Below are the code and all the weights of a small trained network. Each question names an input and a class and asks about switching units off, where a switched-off unit gives its printed mean instead of its output.

import numpy as np


def w(rows, s, z=0):
    codes = np.array(rows[::2]) - 128.0
    scale = np.full(codes.shape[1], s)
    scale[-1] = z or s
    return codes * scale


def norm(h):
    return h / np.sqrt((h * h).mean(-1, keepdims=True) + 1e-5)


def f(y):
    return y / 2 * (1 + np.tanh(0.7978845608 * (y + 0.044715 * y**3)))


def log_softmax(a):
    a = a - a.max(-1, keepdims=True)
    return a - np.log(np.exp(a).sum(-1, keepdims=True))


def net(x, mask):
    res = np.array(x, float).reshape(1, 7) / 4 @ E
    u = 0
    for l in range(2):
        y = f(norm(res) @ A[l][:, :-1].T + A[l][:, -1])
        res = res + np.where(mask[u : u + 7], y, B[l][:, -1]) @ B[l][:, :-1]
        u += 7
    return log_softmax(norm(res)[-1] @ U[:, :-1].T + U[:, -1])


A, B = {}, {}
E = w([
[226,95,82,123,97,118,156,139,148,150,151,203],'x0',
[103,219,108,137,150,101,137,117,219,105,215,108],'x1',
[81,67,114,165,198,129,146,91,132,134,111,104],'x2',
[113,94,111,164,31,63,138,62,138,117,93,149],'x3',
[128,144,75,184,75,172,206,186,124,181,161,162],'x4',
[2,161,215,99,182,119,100,129,216,110,22,187],'x5',
[97,181,141,120,176,192,103,134,87,148,169,171],'x6',
],0.0096)
A[0] = w([
[131,145,108,142,160,110,129,93,168,124,183,101,49],'L0N1',
[45,143,96,168,181,188,192,182,104,139,151,127,40],'L0N2',
[2,135,102,169,62,111,159,90,161,121,119,171,25],'L0N3',
[97,90,121,133,180,137,93,88,36,130,123,62,1],'L0N4',
[45,231,159,112,103,132,109,136,128,122,128,72,14],'L0N5',
[134,186,140,105,154,164,106,156,112,123,150,187,31],'L0N6',
[123,185,122,119,179,181,137,185,114,135,152,167,64],'L0N7',
],0.017,0.0079)
B[0] = w([
[167,121,62,90,163,99,106,82,164,118,132,140,185],'L0N1',
[111,48,99,179,147,203,134,181,242,141,156,127,240],'L0N2',
[198,155,240,188,95,42,149,57,139,222,59,92,255],'L0N3',
[97,92,210,168,154,146,211,27,4,70,224,51,213],'L0N4',
[118,168,141,123,108,109,41,221,107,76,136,27,241],'L0N5',
[93,209,131,105,120,90,132,87,37,167,161,196,199],'L0N6',
[92,161,135,116,124,180,178,131,198,149,174,219,238],'L0N7',
],0.015,0.0088)
A[1] = w([
[115,203,130,76,125,149,137,134,90,138,111,193,10],'L1N1',
[98,168,103,116,156,129,88,186,96,105,66,96,3],'L1N2',
[158,112,66,86,136,98,138,122,123,105,113,127,76],'L1N3',
[144,109,155,117,168,191,97,149,73,178,106,130,24],'L1N4',
[71,43,173,81,171,144,127,109,95,89,79,150,96],'L1N5',
[64,103,139,124,138,109,102,112,126,148,6,138,70],'L1N6',
[186,73,82,127,22,147,157,166,52,133,93,155,123],'L1N7',
],0.022,0.0046)
B[1] = w([
[99,185,120,101,110,111,117,85,36,154,90,189,225],'L1N1',
[96,75,111,63,82,109,73,188,121,63,147,108,179],'L1N2',
[125,144,26,114,121,92,118,69,134,125,138,109,172],'L1N3',
[96,185,150,149,144,96,138,59,190,131,162,128,155],'L1N4',
[180,96,109,91,222,250,131,117,49,82,108,121,228],'L1N5',
[169,113,122,87,201,137,91,112,189,157,25,206,221],'L1N6',
[124,80,119,174,19,87,175,233,71,107,143,101,254],'L1N7',
],0.014,0.0097)
U = w([
[155,78,65,165,25,93,168,188,72,120,127,128,233],'0',
[182,134,4,99,131,65,106,48,171,108,165,101,7],'1',
[157,86,108,61,204,193,68,139,118,99,31,172,56],'2',
[119,80,168,153,186,187,160,51,28,70,167,49,150],'3',
[56,176,173,79,105,99,3,204,138,60,135,36,44],'4',
[84,116,102,189,137,227,157,193,248,176,187,150,50],'5',
[60,231,119,94,100,148,116,136,99,179,154,247,138],'6',
[169,127,206,182,105,42,117,70,180,192,28,102,230],'7',
],0.014,0.0018)

Each question gives the input, the list of numbers given to net, and the class t.
The units are the neurons (one row each of A and B). Each row of codes is followed by its name. A weight is (code - 128) times the scale printed after its matrix; where a second scale follows, it is the last column's (A, B and U).
mask holds one flag per neuron, layer by layer. A switched-off neuron (its flag False) gives its mean, the last column of its row in B, instead of its output. The means were averaged over made-up inputs and are rounded, as every weight is.
A unit's drop is (log p(t) with every unit on - log p(t) with that unit switched off) / (log p(t) with every unit on - log p(t) with every unit switched off).
The circuit of an input: a set's keep is (log p(t) with only the set's units on - log p(t) with every unit switched off) / (log p(t) with every unit on - log p(t) with every unit switched off). Starting from the 12 units with the biggest drops (on a tie, the unit counted first), units are removed one at a time, each time the one whose removal leaves the highest keep (on an exact tie, the one counted first), for as long as the keep stays at least 0.8.
units of the circuit, in order: the units of the circuit, biggest drop first
k most important neurons: the k neurons with the biggest drops, biggest first
top k neurons in layer l: the k neurons of layer l with the biggest drops, biggest first
drop when u is switched off: that unit's drop, to one decimal
input [3,-1,-4,-1,-5,1,-2], class 2: units of the circuit, in order => (L0N3)
input [7,0,-6,-4,3,-6,2], class 6: top 3 neurons in layer 0 => (L0N7; L0N2; L0N6)
input [-8,4,-2,-6,-4,-5,-3], class 4: 2 most important neurons => (L0N5; L1N5)
input [-6,4,3,-4,5,8,5], class 5: 2 most important neurons => (L0N2; L0N7)
input [-8,0,-8,-6,-6,-6,7], class 6: 3 most important neurons => (L0N6; L0N7; L1N1)
input [-7,-2,-3,-1,8,0,-7], class 7: top 2 neurons in layer 0 => (L0N3; L0N7)
input [7,7,3,-2,3,1,-2], class 1: 2 most important neurons => (L0N1; L1N3)
input [-1,7,-6,3,0,-6,-4], class 1: 2 most important neurons => (L0N1; L1N3)
input [1,0,5,8,-8,-4,-6], class 3: 2 most important neurons => (L0N3; L1N5)
input [-1,-4,-4,-3,4,-1,3], class 6: 2 most important neurons => (L0N6; L1N1)
input [1,-6,-5,7,-2,8,8], class 7: 2 most important neurons => (L0N3; L1N5)
input [-5,6,-2,3,7,7,-4], class 7: drop when L0N3 is switched off => 7.7
input [0,4,4,-2,4,5,6], class 5: drop when L0N5 is switched off => 0.0
input [-3,5,-6,4,3,1,-1], class 7: drop when L0N3 is switched off => 3.9
input [1,5,1,1,-2,0,-1], class 1: units of the circuit, in order => (L0N1)
